Below are the code and all the weights of a small trained network. Each question names an input and a target symbol and asks about switching units off, where a switched-off unit gives its printed mean instead of its output.

import numpy as np


def w(rows, s, z=0):
    codes = np.array(rows[::2]) - 128.0
    scale = np.full(codes.shape[1], s)
    scale[-1] = z or s
    return codes * scale


def norm(h):
    return h / np.sqrt((h * h).mean(-1, keepdims=True) + 1e-5)


def f(y):
    return y / 2 * (1 + np.tanh(0.7978845608 * (y + 0.044715 * y**3)))


def softmax(a):
    e = np.exp(a - a.max(-1, keepdims=True))
    return e / e.sum(-1, keepdims=True)


def log_softmax(a):
    a = a - a.max(-1, keepdims=True)
    return a - np.log(np.exp(a).sum(-1, keepdims=True))


def net(x, mask):
    ids = ['αβδζμτφψ'.index(c) for c in x.split()]
    T = len(ids)
    res = E[ids] + P[:T]
    r = norm(res)
    for j in range(3):
        rows = slice(2 * j, 2 * j + 2)
        q, k, v = (r @ M[0][rows].T for M in (Q, K, V))
        z = softmax(np.where(np.tri(T) > 0, q @ k.T / 2**0.5, -1e9)) @ v
        o = O[0][rows]
        res = res + np.where(mask[j], z, o[:, -1]) @ o[:, :-1]
    y = f(norm(res) @ A[0][:, :-1].T + A[0][:, -1])
    res = res + np.where(mask[3:11], y, B[0][:, -1]) @ B[0][:, :-1]
    return log_softmax(norm(res)[-1] @ U[:, :-1].T + U[:, -1])


Q, K, V, O, A, B = {}, {}, {}, {}, {}, {}
E = w([
[201,130,149,162,133,130,126,78,143],'α',
[188,138,94,131,121,116,113,73,150],'β',
[116,2,84,165,141,150,144,149,110],'δ',
[94,179,152,143,143,128,127,98,118],'ζ',
[138,144,108,140,100,121,99,81,158],'μ',
[87,157,99,144,79,120,92,99,146],'τ',
[169,143,72,126,111,109,101,87,138],'φ',
[162,124,167,139,78,107,111,65,132],'ψ',
],0.0042)
P = w([
[164,160,149,2,84,168,134,216,132],'0',
[190,149,81,108,49,112,171,97,148],'1',
[174,125,47,138,92,108,141,84,131],'2',
[156,127,69,164,104,114,122,72,111],'3',
[153,134,82,169,148,62,94,57,100],'4',
[138,131,74,186,143,118,105,76,135],'5',
[111,120,74,172,98,188,148,128,198],'6',
[109,136,116,205,163,87,79,52,125],'7',
[74,121,74,195,115,176,117,123,174],'8',
[80,117,81,214,169,127,83,88,106],'9',
[69,121,130,211,205,62,62,31,111],'10',
[43,115,118,221,178,117,80,50,116],'11',
[18,120,123,218,185,126,87,68,110],'12',
[4,121,118,220,195,102,66,64,92],'13',
],0.0025)
Q[0] = w([
[101,97,80,205,141,139,121,56,120],'H1',
[132,96,112,140,114,117,103,119,146],'H1',
[146,102,82,235,89,110,142,3,107],'H2',
[176,140,123,145,111,114,135,89,144],'H2',
[140,105,102,162,121,97,124,74,115],'H3',
[145,153,145,59,94,118,134,191,137],'H3',
],0.045)
K[0] = w([
[131,73,116,110,111,144,144,160,131],'H1',
[114,138,141,99,152,139,169,154,98],'H1',
[122,84,187,2,96,190,49,233,106],'H2',
[170,125,173,64,108,143,94,168,127],'H2',
[164,79,136,148,130,134,109,123,146],'H3',
[173,172,138,119,107,154,126,130,146],'H3',
],0.039)
V[0] = w([
[70,161,94,222,132,56,72,35,127],'H1',
[141,185,99,102,2,175,95,128,148],'H1',
[185,101,11,152,179,142,139,145,137],'H2',
[244,99,226,162,170,130,152,118,136],'H2',
[132,100,170,72,184,142,17,186,104],'H3',
[174,105,149,35,53,198,156,232,149],'H3',
],0.0092)
O[0] = w([
[68,130,90,125,93,107,253,92,186,39],'H1',
[85,125,151,21,151,145,105,124,186,209],'H1',
[111,133,38,69,189,172,155,88,45,74],'H2',
[105,91,146,50,181,60,139,55,201,114],'H2',
[140,163,114,124,159,44,67,144,58,62],'H3',
[138,144,83,173,89,65,222,109,106,9],'H3',
],0.0052,0.011)
A[0] = w([
[248,202,170,11,88,157,90,113,125,89],'N1',
[166,152,132,227,76,204,92,124,97,132],'N2',
[106,83,99,57,150,160,106,40,147,107],'N3',
[61,214,184,103,181,131,99,200,120,2],'N4',
[135,159,60,99,146,218,159,69,68,143],'N5',
[65,136,156,94,96,151,193,137,172,231],'N6',
[150,152,86,195,76,87,255,74,119,215],'N7',
[147,155,100,144,81,188,139,138,42,75],'N8',
],0.0087,0.0017)
B[0] = w([
[211,146,78,114,2,69,185,153,178,254],'N1',
[164,106,160,6,145,101,152,120,149,234],'N2',
[168,162,169,147,126,149,165,212,133,216],'N3',
[75,114,176,133,202,81,180,36,115,185],'N4',
[145,164,247,79,95,111,96,145,151,152],'N5',
[173,117,92,123,179,119,71,140,60,157],'N6',
[52,187,15,195,110,131,149,92,54,161],'N7',
[94,80,138,194,181,154,69,142,180,159],'N8',
],0.0097,0.0079)
U = w([
[196,138,145,85,44,48,173,137,169,142],'α',
[90,220,155,175,93,162,186,151,37,90],'β',
[77,84,35,61,154,129,185,68,89,145],'δ',
[150,53,147,129,127,205,118,191,161,251],'ζ',
[190,138,76,146,151,92,61,142,2,60],'μ',
[145,156,86,185,231,106,219,145,154,41],'τ',
[54,165,190,89,174,162,76,96,144,125],'φ',
[93,108,97,230,92,96,95,51,158,87],'ψ',
],0.0076,0.0017)

Each question gives the input, a string of symbols that net reads in full, and the target symbol t.
The units are the heads (2 rows each of Q, K, V and O) and the neurons (one row each of A and B). Each row of codes is followed by its name. A weight is (code - 128) times the scale printed after its matrix; where a second scale follows, it is the last column's (O, A, B and U).
mask holds one flag per unit, heads first, then neurons. A switched-off unit (its flag False) gives its mean, the last column of its rows in O or B, instead of its output. The means were averaged over made-up inputs and are rounded, as every weight is.
A unit's drop is (log p(t) with every unit on - log p(t) with that unit switched off) / (log p(t) with every unit on - log p(t) with every unit switched off).
The circuit of an input: a set's keep is (log p(t) with only the set's units on - log p(t) with every unit switched off) / (log p(t) with every unit on - log p(t) with every unit switched off). Starting from all 11 units, units are removed one at a time, each time the one whose removal leaves the highest keep (on an exact tie, the one counted first), for as long as the keep stays at least 0.8.
units of the circuit, in order: the units of the circuit, biggest drop first
most important unit: the unit with the biggest drop
k most important neurons: the k neurons with the biggest drops, biggest first
which heads matter: for each layer, one digit per head in row order, 1 if its drop is at least 0.15 and else 0, layers parted by /
input τ ψ α φ ψ α μ δ ψ ψ τ α, target ζ: which heads matter -> 111
input β α τ ψ τ τ μ δ τ, target β: units of the circuit, in order -> H2, H1, N7, N5
input δ ψ φ, target μ: which heads matter -> 101
input δ α ζ τ τ τ ζ μ ψ μ α β, target μ: which heads matter -> 101
input τ ζ φ ζ α δ ζ α μ α β τ α, target ζ: which heads matter -> 110
input ψ φ μ ζ τ α φ φ ζ φ μ α ζ, target φ: units of the circuit, in order -> N4
input ψ μ ζ μ δ φ ζ μ α, target ψ: units of the circuit, in order -> H2, H1, N1, N7
input δ ψ β α, target μ: units of the circuit, in order -> H1, H2
input α ζ δ ζ μ μ τ τ μ β β ζ, target τ: which heads matter -> 111
input φ δ α, target φ: 4 most important neurons -> N5, N1, N8, N2
input β δ α φ α, target β: which heads matter -> 111
input μ ζ μ ζ α μ δ δ β ψ ζ, target φ: units of the circuit, in order -> N1, H1
input φ ζ φ ζ α α μ τ ζ ψ τ β τ δ, target φ: which heads matter -> 011
input β τ μ μ δ α α ζ β τ α β ζ ζ, target β: which heads matter -> 110
input δ ζ ζ φ β β μ τ τ ζ δ δ τ α, target μ: units of the circuit, in order -> H1
input μ τ φ τ μ δ, target δ: units of the circuit, in order -> H1, N2, N7, N1
input μ ζ τ μ ψ β ζ φ ψ ζ ψ α μ μ, target φ: which heads matter -> 001
input τ δ ζ, target ζ: which heads matter -> 111
input β δ μ μ μ τ ψ ψ α, target β: 3 most important neurons -> N7, N5, N1
input ψ β δ ψ ζ, target ψ: which heads matter -> 111
input μ τ μ ψ τ ζ ζ μ τ δ ζ α ζ, target δ: which heads matter -> 100
input δ φ μ τ, target μ: most important unit -> H3
input α τ ζ ζ α μ β μ μ δ ζ δ ζ, target τ: units of the circuit, in order -> H2, H1, N1, N3
input μ δ ζ, target δ: which heads matter -> 101
input τ φ δ β ζ α β, target ζ: 3 most important neurons -> N8, N2, N1
